What each symbol does to the points:
w464 vu w323
w464 di w529
w464 ve w942
w466 di w808
w466 za w223
w466 pu w717
w840 ze w301
w840 vu w447
w840 di w154
w840 ku w628
w840 za w111
w840 ve w199
w840 pe w787
w840 pu w688
w963 ze w831
w963 di w21
w963 pe w36
w305 ze w941
w305 ku w653
w305 pu w319
w663 ze w758
w663 vu w284
w663 di w274
w663 ku w195
w663 za w578
w663 ve w634
w663 pe w826
w663 pu w304
w517 ze w478
w517 vu w578
w517 di w855
w517 ku w320
w517 za w284
w517 ve w78
w517 pe w65
w517 pu w637
w787 ze w653
w787 vu w651
w787 di w223
w787 ku w941
w787 za w808
w787 ve w561
w787 pe w840
w787 pu w83
w727 ze w917
w727 vu w320
w727 di w927
w727 ku w578
w727 za w195
w727 ve w388
w727 pe w636
w727 pu w612
w636 vu w895
w636 za w210
w636 pe w727
w168 ze w895
w168 za w21
w168 pe w171
w525 di w561
w525 ve w223
w525 pu w323
w984 ze w561
w984 ve w653
w984 pu w15
w826 vu w614
w826 ku w210
w826 pe w663
w78 ku w926
w78 za w538
w78 ve w517
w237 di w895
w237 za w831
w237 pe w717
w481 ze w942
w481 vu w36
w481 di w680
w88 di w538
w88 ku w323
w88 ve w114
w342 ze w808
w342 za w653
w342 pu w171
w143 di w10
w143 ve w831
w143 pe w323
w284 ze w319
w284 vu w663
w284 di w114
w284 ku w83
w284 za w517
w284 ve w538
w284 pe w614
w284 pu w941
w901 vu w561
w901 ve w651
w901 pu w529
w114 ze w506
w114 vu w274
w114 di w284
w114 ku w836
w114 za w855
w114 ve w88
w114 pe w368
w114 pu w615
w628 ku w840
w628 pe w941
w628 pu w614
w506 ze w114
w506 di w319
w506 ku w36
w731 ku w10
w731 ve w614
w731 pe w538
w880 ze w614
w880 ku w21
w880 pe w319
w702 vu w10
w702 ve w210
w702 pe w529
w538 ze w751
w538 vu w634
w538 di w88
w538 ku w648
w538 za w78
w538 ve w284
w538 pe w731
w538 pu w613
w612 vu w808
w612 za w651
w612 pu w727
w561 ze w984
w561 vu w901
w561 di w525
w561 ku w613
w561 za w132
w561 ve w787
w561 pe w199
w561 pu w648
w836 ze w36
w836 vu w942
w836 di w83
w836 ku w114
w836 za w717
w836 ve w323
w836 pe w831
w836 pu w223
w231 ze w210
w231 vu w21
w231 pe w680
w388 vu w926
w388 za w529
w388 ve w727
w323 ze w998
w323 vu w464
w323 di w648
w323 ku w88
w323 za w374
w323 ve w836
w323 pe w143
w323 pu w525
w751 ze w538
w751 ku w15
w751 ve w319
w927 vu w717
w927 di w727
w927 za w942
w792 ze w926
w792 za w15
w792 ve w171
w36 ze w836
w36 vu w481
w36 di w853
w36 ku w506
w36 za w767
w36 ve w998
w36 pe w963
w36 pu w461
w301 ze w840
w301 pe w653
w301 pu w21
w767 ze w717
w767 di w171
w767 za w36
w613 ku w561
w613 ve w941
w613 pu w538
w651 ze w774
w651 vu w787
w651 di w652
w651 ku w304
w651 za w612
w651 ve w901
w651 pe w447
w651 pu w195
w210 ze w231
w210 vu w688
w210 di w824
w210 ku w826
w210 za w636
w210 ve w702
w210 pe w195
w210 pu w447
w223 ze w461
w223 vu w652
w223 di w787
w223 ku w615
w223 za w466
w223 ve w525
w223 pe w154
w223 pu w836
w717 ze w767
w717 vu w927
w717 di w320
w717 ku w855
w717 za w836
w717 ve w374
w717 pe w237
w717 pu w466
w65 ku w895
w65 za w614
w65 pe w517
w615 di w941
w615 ku w223
w615 pu w114
w374 di w926
w374 za w323
w374 ve w717
w478 ze w517
w478 ku w171
w478 za w319
w653 ze w787
w653 vu w774
w653 di w461
w653 ku w305
w653 za w342
w653 ve w984
w653 pe w301
w653 pu w853
w21 ze w688
w21 vu w231
w21 di w963
w21 ku w880
w21 za w168
w21 ve w588
w21 pe w853
w21 pu w301
w917 ze w727
w917 vu w171
w917 za w680
w529 ze w669
w529 vu w648
w529 di w464
w529 ku w634
w529 za w388
w529 ve w195
w529 pe w702
w529 pu w901
w926 ze w792
w926 vu w388
w926 di w374
w926 ku w78
w926 za w648
w926 ve w320
w926 pe w269
w926 pu w132
w648 ze w15
w648 vu w529
w648 di w323
w648 ku w538
w648 za w926
w648 ve w83
w648 pe w10
w648 pu w561
w447 vu w840
w447 pe w651
w447 pu w210
w808 ze w342
w808 vu w612
w808 di w466
w808 ku w637
w808 za w787
w808 ve w132
w808 pe w111
w808 pu w320
w669 ze w529
w669 vu w15
w669 ve w680
w132 za w561
w132 ve w808
w132 pu w926
w195 ze w680
w195 vu w83
w195 di w942
w195 ku w663
w195 za w727
w195 ve w529
w195 pe w210
w195 pu w651
w637 ku w808
w637 za w941
w637 pu w517
w10 ze w588
w10 vu w702
w10 di w143
w10 ku w731
w10 za w269
w10 ve w688
w10 pe w648
w10 pu w199
w831 ze w963
w831 vu w824
w831 di w688
w831 ku w368
w831 za w237
w831 ve w143
w831 pe w836
w831 pu w154
w461 ze w223
w461 di w653
w461 pu w36
w895 ze w168
w895 vu w636
w895 di w237
w895 ku w65
w895 za w688
w895 ve w269
w895 pe w320
w895 pu w111
w154 di w840
w154 pe w223
w154 pu w831
w320 ze w171
w320 vu w727
w320 di w717
w320 ku w517
w320 za w83
w320 ve w926
w320 pe w895
w320 pu w808
w998 ze w323
w998 di w15
w998 ve w36
w941 ze w305
w941 vu w304
w941 di w615
w941 ku w787
w941 za w637
w941 ve w613
w941 pe w628
w941 pu w284
w274 vu w114
w274 di w663
w274 ku w942
w199 ve w840
w199 pe w561
w199 pu w10
w614 ze w880
w614 vu w826
w614 di w368
w614 ku w688
w614 za w65
w614 ve w731
w614 pe w284
w614 pu w628
w368 di w614
w368 ku w831
w368 pe w114
w824 vu w831
w824 di w210
w824 pe w942
w83 ze w853
w83 vu w195
w83 di w836
w83 ku w284
w83 za w320
w83 ve w648
w83 pe w688
w83 pu w787
w758 ze w663
w758 vu w319
w758 ku w680
w588 ze w10
w588 ve w21
w588 pe w15
w111 za w840
w111 pe w808
w111 pu w895
w855 di w517
w855 ku w717
w855 za w114
w15 ze w648
w15 vu w669
w15 di w998
w15 ku w751
w15 za w792
w15 ve w853
w15 pe w588
w15 pu w984
w171 ze w320
w171 vu w917
w171 di w767
w171 ku w478
w171 za w853
w171 ve w792
w171 pe w168
w171 pu w342
w680 ze w195
w680 vu w853
w680 di w481
w680 ku w758
w680 za w917
w680 ve w669
w680 pe w231
w680 pu w774
w853 ze w83
w853 vu w680
w853 di w36
w853 ku w319
w853 za w171
w853 ve w15
w853 pe w21
w853 pu w653
w774 ze w651
w774 vu w653
w774 pu w680
w652 vu w223
w652 di w651
w652 pu w942
w634 vu w538
w634 ku w529
w634 ve w663
w578 vu w517
w578 ku w727
w578 za w663
w304 vu w941
w304 ku w651
w304 pu w663
w319 ze w284
w319 vu w758
w319 di w506
w319 ku w853
w319 za w478
w319 ve w751
w319 pe w880
w319 pu w305
w688 ze w21
w688 vu w210
w688 di w831
w688 ku w614
w688 za w895
w688 ve w10
w688 pe w83
w688 pu w840
w942 ze w481
w942 vu w836
w942 di w195
w942 ku w274
w942 za w927
w942 ve w464
w942 pe w824
w942 pu w652
w269 za w10
w269 ve w895
w269 pe w926

The rows follow the links: the fewer symbols apart two points are, the more alike their rows tend to be.

Each row is also shifted at random along 4 hidden directions that mean nothing.

Some points, each with a row of numbers:
w320 ->  56    8   20   -4  -31    3   44  -10  -10    0   49   15  -10  -26  -23    3    3   14  -24  -22  -10  -22    9   13   -3   10   10   28   26  -13   11    1   11  -12   -9   -9    1  -13   15   -7    9    7   -9   34    4   -3  -30   -5   33    5   17   -9   -9   -7    0  -19   -7  -13    6  -25    6    3   18   -8   -4   -7   14   -1
w731 -> -38    1   -6  -13   -8    3    5   26    6    7   15  -14    2   -8   11   13  -14    4  -21   -2    7   19   -1  -25  -21    2    9    2   11   -4  -23    7   -1   -2   18   -9    0   21    4  -23   -9   10    8    0  -17   19    0   -7   -1    4    1  -12    5   23   11  -16   13   -5   14  -12    7    9   19    3   -1  -21    5   10
w613 -> -43  -21    3  -10   20    4   -5    4   -1    4   12   -3  -13   -7    1   -4   -5   10    1    4    2    0   15   -9  -14   22   16    0   14  -13   -5    9   -3   -3   13  -10  -10   28   10   -7  -12   15   24   11    7   14    9  -13   -4    3    8    0    5   11   -6  -23    4  -17   18   -6    9   18  -12    5   13  -29    0   28
w917 ->  13   26  -12    2   -8    0    4   -9    5   -2   11    8    3   -8   -5   -4   38    7   -7  -14  -17   14  -23    0   17  -27   -6   15   10   -8   23    8    0  -36  -15    1   20  -25  -12   -2    9  -23  -17   -5    2  -30    2  -18   -1    4   -6   -8    2  -24   -6    6    8    4   24   -2  -11   -5  -23   10   -7   23  -30  -31
w464 -> -114   -10     1    23    -8    -1   -19   -14    -1    -1   -13    10     9    -8     4     3    -5   -21   -21    19    -3    -5    34    -2   -17    25   -17   -10   -21    33   -14   -24   -13    15    -2     6   -10     0    -9    34   -10   -21     2     0     9     5    15    32   -28    -5    12    30    -4    15    19    28    -2     4   -42     7    -4     0     8    -2    11   -10    -4    -4
w751 -> -36   13   -7   -4    6    3   14    9    9  -15   -6  -20   10   22   11   13   36    6   12   -2  -11   29    5  -17    0  -20    1   10   12  -23    8   18  -10  -21    8  -14   42   22  -10  -11    1   11    8  -14  -29   -3   12  -28    8    2   10  -16    4  -15   -1  -24   32    7   60   19  -15    0  -13   10  -23   -4  -41  -13
w836 -> -13    1   27   20  -16    8   24  -15   -5    3  -36    0   35   29   -6    5  -12  -15   26   23   24   -2   18   23  -11    4    7   10  -24   19  -14  -11    3   21   23   -5    9   26  -19   30    1   25  -10  -14  -50   11   -1   29    4   13   13   -5  -12    5    9   10   20   14  -14   46   -4  -12   15  -15  -10   10  -10   -6
w284 -> 135   34    3   25    7   17  -58    1   19   -9  -95   11  -11   40   49  -37  -14  -38    3  -10   28  -10  -13  -30   -3  -22   -1  -45  -13   15  -22   10    0    8   11    0   19    0   18   13  -13   32   40   -4   11   21   30  -12   -9   -3  -54   -1  -14  -14  -20   -9  -35   -9  -37   24   17  -59    7  -29  -24   46    7  -39
w88 -> -51    3   -4   25   -7   11  -70    3   31   -7  -67   20   11   26   41  -18   11  -27   12  -13   -2   12  -13  -34   -7  -23   -1  -35    5   37   13   -3   -7    9   23   18   30   -8   -3   30  -20  -15   17  -13   28   26   40  -22  -45  -10  -44   11    2  -11   -8    5    1  -11   -1   35   21  -34  -30   13   -5   15  -31  -15
w78 ->  47   -5   -1    3  -16   14   40   14   -5   -4   31   -3  -13  -16   -9   17   -3    9   -3    2   -7  -16   13  -24  -23    7    7   22   33  -19  -15   -1   -9  -17   14  -30    4   27   14  -21  -16   18   -4   23  -26    2   -7    6   18    5    5  -24  -11   12    4  -31   26    4   18   -2   -7    8   -5   -8  -16  -28    2   14
w787 -> -34    0   25   -1   19   -6  -30  -13   -4    7  -38    9    0   19   17  -38   -1  -15   27  -14   -1    5  -14   14    9   -6    6  -26   -7  -11   23    1    6   14   13   23    6  -24   12    0    0   21   15   -6   21    4    8  -20    5   -4  -28    5    6  -29  -31   12   -8  -17   -5    2    5  -24  -27  -11   11   28   -3    5
w199 ->   3    3    9  -20   14  -32   -6   12    1   11    8   -3  -13   -8   30  -10    5   -5    4  -16   -5    6  -19    8    3   -1    2   -5   -6  -17   10    1    7    7    8   11  -15    2   19   -8  -12   10    4   -7    6   16   -5  -14   21  -14   -8   13    8   -2   -6   11  -14   -9   16  -28  -10    3   -1   10   26   15    8   30
w305 -> 108   -4    0  -11   39    6   29    4  -22   -6    7  -16   -9    0   -6    7  -17    6   13   37   12   -8   12    5    8   18    1    9   -7  -40  -48   -3    0    7   -9  -46   -8   49    6  -19    2   33   23   -6  -39  -14   -8    6   23   26   34   -8  -14   13   -3   -9    0    5   12    8  -14    7    9  -25  -16  -31   12   19
w941 -> -32  -24   19   15   24   31   24  -16  -16    4  -48  -12   -4   14   -5   10  -67  -30   37   92   49  -27   49    8  -14   32   10   -1  -25   -2  -91  -20   -6   43    3  -59  -11   66    1   -1  -17   72   36    1  -68   -9   13   53   20   28   25   -3  -35   49  -12  -13   -3   13  -66   55  -17   -7   16  -56  -19  -30   35   27
w171 -> -84    6   -5  -10  -17    0   10   10   18  -15   37   20    9   -6  -23    3   45   25    3  -39  -38   14  -25    0   24  -32    9   14   39  -16   54   18    5  -28  -21   17   12  -40    0  -20   26  -25  -28    7   23  -22   -4  -31  -10   -5   -2  -24   20  -26  -10  -10   23   -4   60  -14  -10   10  -27   11  -16    4  -27   -6
w111 ->   0   -9   -1  -10    1  -15   -7   14    2    8   45   19  -24  -20   -6   -7   -8   21   -2  -29  -10   -6  -17    9   10   -1    2   -2   24   -7   32   -4   12   -7   -4   13  -22  -42   11  -20    5   -5  -13   14   32    3  -19  -20   13  -13  -17    9   11  -15  -18  -14  -15  -17    2  -40   11   26   -3    8   20  -12   26   30
w154 ->  28  -17   19  -20    3  -24  -25   16   -1   15   14   12   22   15   10  -10    9   10   17  -27  -14   23  -33    8    7  -14    9    1    0    0   63   12   10    8    7   44    0  -27   -2  -14   13  -11    8  -19   22    7  -11  -29  -11  -15  -14   12   34  -20  -18    8   11  -17   32  -23   12   10   -7   14   27   11   -4   12
w466 ->  92  -40   28    3    4   -3   48  -11  -17    7   24   -4   10   -1  -28   18   -9   18   34   35  -10    1   23   29    1   17   10   17    5  -22  -14   -1   -7   22    4  -23  -19   20   -1   -7   -3   21   -1   13  -44   -2  -17   20   33   18   33   -3    4   16  -14   -6   17   -4   12   20  -13   18   -5  -16    3  -25   12   27
w767 ->  17    5   -5    0  -24    0    9    0    1  -21   52   21   -6  -21  -22   17    9   14  -18   -8  -22  -19   11   12   17    7  -12   -5   27   10   19    3   12   -7   -5   14   -5  -23  -18    2   10  -39  -18   14   24   -5   -5    4  -15    5   20   16   -5  -15    8   -6   -1  -10   -2  -21   11    4    2   23   -8  -21   -4  -11
w447 -> -46  -11    5  -10   25   -9    7    1   -7   20   13  -10   -8    0  -16   -8   -3    9   18   -1    1   19  -17    9   -1    7    7    9   -9  -20    6   -4    0    1   -4    6  -10   -1    2  -17   -9    3   -8   -9   -4  -13   -5   -5   11   -1   10    2   16   12   -7   13    3   13    6  -16   -4   24    3   -3   31    5   15   16
w702 -> 129    5   10  -23    3  -44   59   10  -19   19   63  -33   -8  -14  -12   23   25   14  -27  -30  -12   28  -13  -15  -13    5    9   59   -1  -32   11    9    0  -21   -6  -10   -2   17   24  -19   -1   17  -12    8  -39    8  -32    2   33  -14   25  -12   12   11   19   -4   12   20   57  -42  -14   49   25   11   17   13    0  -10
w688 -> -51    9   24    2  -15   -6   29    3    7   20   -5  -20    8   13   -4    9  -21   -7   15   13   26    8  -11   12   -6  -14   -4   21  -12    5  -21    0    4    8   -3   -8   -2    6    7   -8    7   29  -15  -13  -46    0  -22   22   25   -6   13   -9   -9   18    1   -4   15   16   -7   11   -9    2   28  -18    9   15   22    2
w168 ->  12    5  -22  -25  -18  -15    7   21  -12  -24  103   23  -39  -63  -28   14  -11   42  -72  -23  -10  -27   -3   12   22   19  -14    2   41    4   15   -9   23  -30  -15   27  -41  -29   -8  -24   19  -50  -11   35   61    3  -34   -7    9   -2   10    7    2   -3   24  -19  -30  -20  -13  -74   13   34   29   38    4  -34   38    7
w237 -> -19   -5   -1    9  -36   -2  -10    5   21    0    7   18   15   -5  -16    5  -29    8   -1    7   19   -4  -14   11    5  -10   -8  -13    9   35    8   -9    8    6    3   21  -19  -28  -12   10   -4  -16  -28   10   17    6   -6   10    0   -8   -6    4   -2  -10   10    8   -4  -12  -31    8    7    5   20   13    7   -4   18   10
w517 -> -124     6     2     1   -22    23    -7    19    29     1    -5     2    11    10    -7    -3    17     3    30   -20    -7    21   -34   -18   -14   -34    18     1    48     6    53    10     1   -27     8     1    38   -30    -9   -11     6     1     0    13    10    -4    15   -34   -25   -21   -27   -20    14   -23   -20   -21    33    -7    43     0    17    -3   -43    -2    -8     6   -33   -12
w669 -> -64    9  -20    2   -4   -5   -3   -7  -14  -15   14   -3   -6  -12   -4    9   18    1  -20    3  -20    2   27   -2   14   14   -1   13  -11    1   -7   -1  -11  -14  -11    1    8   10   -7    8    3  -18   -9   -3    1   -8   -2    2   -6    3   27    8   -8    7   21   12   -3   11    0    5   -9   -1    1    7   -1   -9  -11   -5
w210 -> -28    6    0   -7   -5  -11   30   12  -10   16   19  -31   10   10  -20    9   16   -6   18  -20    1   36  -17   -1   -3  -17   17   34  -12   -8   27    7    5  -19  -13   -1   10  -18   13   -9    7    8  -20  -13  -21  -10  -15  -11    9  -16   11   -7   18    3    2   13   25   33   28  -18  -10   30   12  -11   12   19   -3  -16
w926 -> -36   20   -1   37  -18    3  -62  -23   34    2  -43   40    2   -9   37  -28    1  -25  -22  -12   -6  -27  -18   -9    8  -28  -16  -28   13   38    0    0   -7    0    6    7    0  -30   16   32  -34  -11   -2   19   24    2   26    3   -6   -3  -44    6  -38  -23  -20   -1  -31  -18  -48   31    6  -53  -14   -2    1   42   -5  -12
w880 -> 145   34  -35  -11    3   -9  -45   16   10  -23   -9   11  -33   -8   39  -21  -22    4  -49  -12   15  -18   -9  -19   23   -1  -11  -29   12    7  -24   16   12   -9  -17   11   -9   -1    6  -15    6  -12   16   -3   49   15    3  -19   -9   -8  -25   -5   -6   -2   11  -22  -44  -13  -27  -31   23  -17   28   22  -22    6   23  -20
w323 ->  48   -9   23   -4  -34  -25    6   -3   -2   -6   29    9    2  -12    5    2    8   -1  -24  -29  -19  -12   18   -3  -21   26  -10    4    9   15   13   -1    4    7   17   16   -6   12    8   18   -8  -26   -5    9   23   24   -6    1   10    2    6   12    5   -7   18   -7   -6   -4   20  -21   16    4    8   37    4    2    2   -7
w269 ->  83    3   12    4  -16   -4   42  -10    8   14    9  -26    8  -15    2   24  -16   -1   -3   38   17  -11   11    2    6   -9   -3   20  -15   -5  -66   -7  -12    7    4  -42  -20   27    6   -6  -30   37  -23    3  -85  -16  -21   52   45   13   30  -14  -45   18   10  -18   -7   22  -22   39  -39   -4   28  -24    5    7   24   18

Where do the symbols, taken in turn from left to right, take each start?
Answer with the point's name.
137   15   -1  -17    6  -11   28   30    6    2   19  -14  -15   13    1    6    4   14   -8  -32    8   17  -33  -18   -8   -7   13   20   17  -20   20   19   12  -25    2   -7   14    5   17  -33   11   20    1    2    4   23  -19  -22    7   -3   -7  -24   28    2   -4  -28    9   -6   40  -35   17   23    7    7  -11   11    0  -14
ve ku ze pe za: w792
 74   22    3   10    3  -11  -11  -13    2    3    1   -4  -14   -5   13  -10   35  -21  -29  -38  -24    0   -3  -24  -17    6   -3   11  -14   -2   13    6    3  -16   -1   12    3   -6   35   10  -18  -13   11    2   16   10    3   -8   13   -7  -12   15    3  -13    6   13   -4   14   14  -17   10   -4    9   13    6   43  -13  -24
pu ve pe pe di di: w651
-12   -3   -4   -2  -36   -5    9   -1    5   -5   41   -2  -17  -34   -6    4  -34   14  -23    9   19  -25   -4   10   -7    6  -11    4   13   12  -17   -4   10   -3   -4   -9  -28  -11    5  -10   -4   -1  -26   18    0   -7  -17   22   16   -2    1   -1  -13   19    7  -16  -22   -2  -34   -8    9    8   35   -4    2  -12   48   11
ku za ze ze vu: w826
 13   -8   28    1  -39    4   35    3   10    0   41   12   26    0  -26   14   18   26   19  -14  -12    1  -10   13  -15   -5   11   15   32   -1   44   -4    9  -11   14    7   13  -16  -13   -4   14  -16  -11    6   -2   -5   -1   -3    2   -3    6  -15   13    1    1   -5   27   -1   36   -5    0   21  -13   14    4   -5  -13   -4
ze za vu ze ze di: w680
-39   31   -2   -6    3   -4   26   -4  -12  -17   20    7   -3    3  -20    9   21   13   -5   -4   -9    5   -1   17   15    3   -3    3    2   -7    7    4    8   -9   -5   -5    5    1  -11   -1   14   -7   -5   -1    5   -5  -18    2   13   13   24   -4   -8   -4    6   -6   -1   -4    6   -5   -3  -10    9    4  -19    3    2  -16
ve vu ve vu: w853
-102    -1     0    -1    26    -2   -34    -4    -4   -20   -25     6     9     1    11   -15    -1     0    11    14     1    -9    -6    27    30   -11   -17   -29   -10    -9    -6    10     6    12   -11    12    -7   -12   -20     4     1    -1    -1   -11    21   -21    12    -4   -13     7     0    11     1   -17   -16    27   -10   -10   -18    17   -10   -11   -13    -2   -12    -2     0     0
di pu za za: w36
-59   -3   37   -6  -12   -1  100    7  -28   13   32  -22   23   20  -39   35   15    9   32    2   -3   10   15   23  -32   10   15   60   -2  -28    5   11    3   -2    6  -30   15   27   -1   -6   11   39   -5    2  -65    6  -30   23   43    9   38  -30   17   23   -2  -15   39   23   47   -1  -13   25    9  -20  -12    0   -2   -7
vu pu pe pu ve ve: w210
-43  -21   24   -1   11   -3   28  -23    5   27  -10  -12   25   17    4   12   22   -3   48    3   -9   24  -20    8    2  -28   17   18   -2  -38   -6    4  -15    5    2  -19   13   15   16   -9  -18   28  -13    4  -69  -13   11    7   17    5   11  -12  -12  -11  -27    4   33    8   41   48  -46    0  -37  -28    7   11  -31   22
pu pu ve ze ze za: w787
  9  -23   29  -14   12   -4   17    5   -6   20   17    9   19   28   -9   -6   43   17   47  -35  -28   26  -22   18   -2   -9   19    5    7  -30   81   16   15   11   15   29   10  -13   -1   -8   18  -10    1  -19    3   10   -9  -29    0   -9    2    8   35  -23  -21    9   37  -18   68  -19   -1   19  -39    9   23   20  -19    1
ze di di ze pe di: w840
-94  -34   19  -31    7  -14   72   23  -32   17   66  -24    6  -12  -41   20    4   35   33    8    4   19   -3   23   -8   12   26   41    7  -34   10    3   11    3    2  -11  -12   16   -5  -40   22   16  -10    0  -36   -4  -38   -1   24    5   41   -5   22   16   -2   -6   33    5   50  -33   -7   57   13  -17   16  -36   14   40
ze pu za pe pu za: w653
-73    7  -16   17   -7   16  -28   -2    6   -8  -36    0   -1    6   16   -3  -30  -21  -13   18   20  -24   28  -18  -16    8   -7  -20    1   25  -38    0   -7   12   21  -17   -1   25    4   14  -18   18   26   13    3   17   20    7  -11    5  -15    4  -19   13    6  -12  -19   -1  -44   12    7  -20   18   -3   -7   -6   -4   -5
ve pe ku vu: w210
-62   -1  -30  -13   -1   -8  -11   22    3    4   31   -8  -28  -17  -19   -4   -8   18  -27  -36    2    0   -6  -18  -15    9   10   -2   22   10   34    1    7  -13   -7   23   -3  -27    5  -20   20  -33    9    9   63   22   -5  -36  -28  -33  -30    4   32    5    7   -2   -9  -12   11  -54   38   35   16   15    5  -12   15  -12
pe pu pu vu za di: w855
 69   14  -19   -3   -7   -3  -35  -12   -4  -24    2   17   -9   -2    8   -9    3   -9  -37   -7   -7  -10   18   -3    6   19  -13  -16  -11   19    8  -13    1   -6  -20   26   -8   -8   -8   27   11  -40    0   -3   56   -2    0   14  -21   -2   -2   23   -5    3   21   22  -29   -8  -30  -13   14    4   12   27   -8    0    4  -23
vu ku ku di: w853
 26  -21    4    1  -27    3   41  -10  -10   -2   70    4  -11  -42  -47   24    7   20  -16   -2  -20  -20   27   -2  -27   38   -3   30   17   21   13  -20    1  -11   -9   -2   -8   -5    1    5   10  -30  -10   24   19   -6  -16   19    4    6   24    2   11   25   32   10   12    5   -1  -25    9   38    9    7   15  -27    3    7
di za ze di ze pu: w652
145    9    8   -7   50    0   12  -21  -14    5  -38  -18   10   25   11  -22   32  -20   26    8  -10   14  -14   13   30  -20    8    8  -39  -48   -4   11  -12  -11  -17   -2    6    0   13   -4    2   33   -2  -30  -32  -17    1  -14   15   10   21   -6   -1  -15  -21   15   10   23   29   22  -34  -22  -27  -14   -6   25  -25  -10
pu di di za: w917
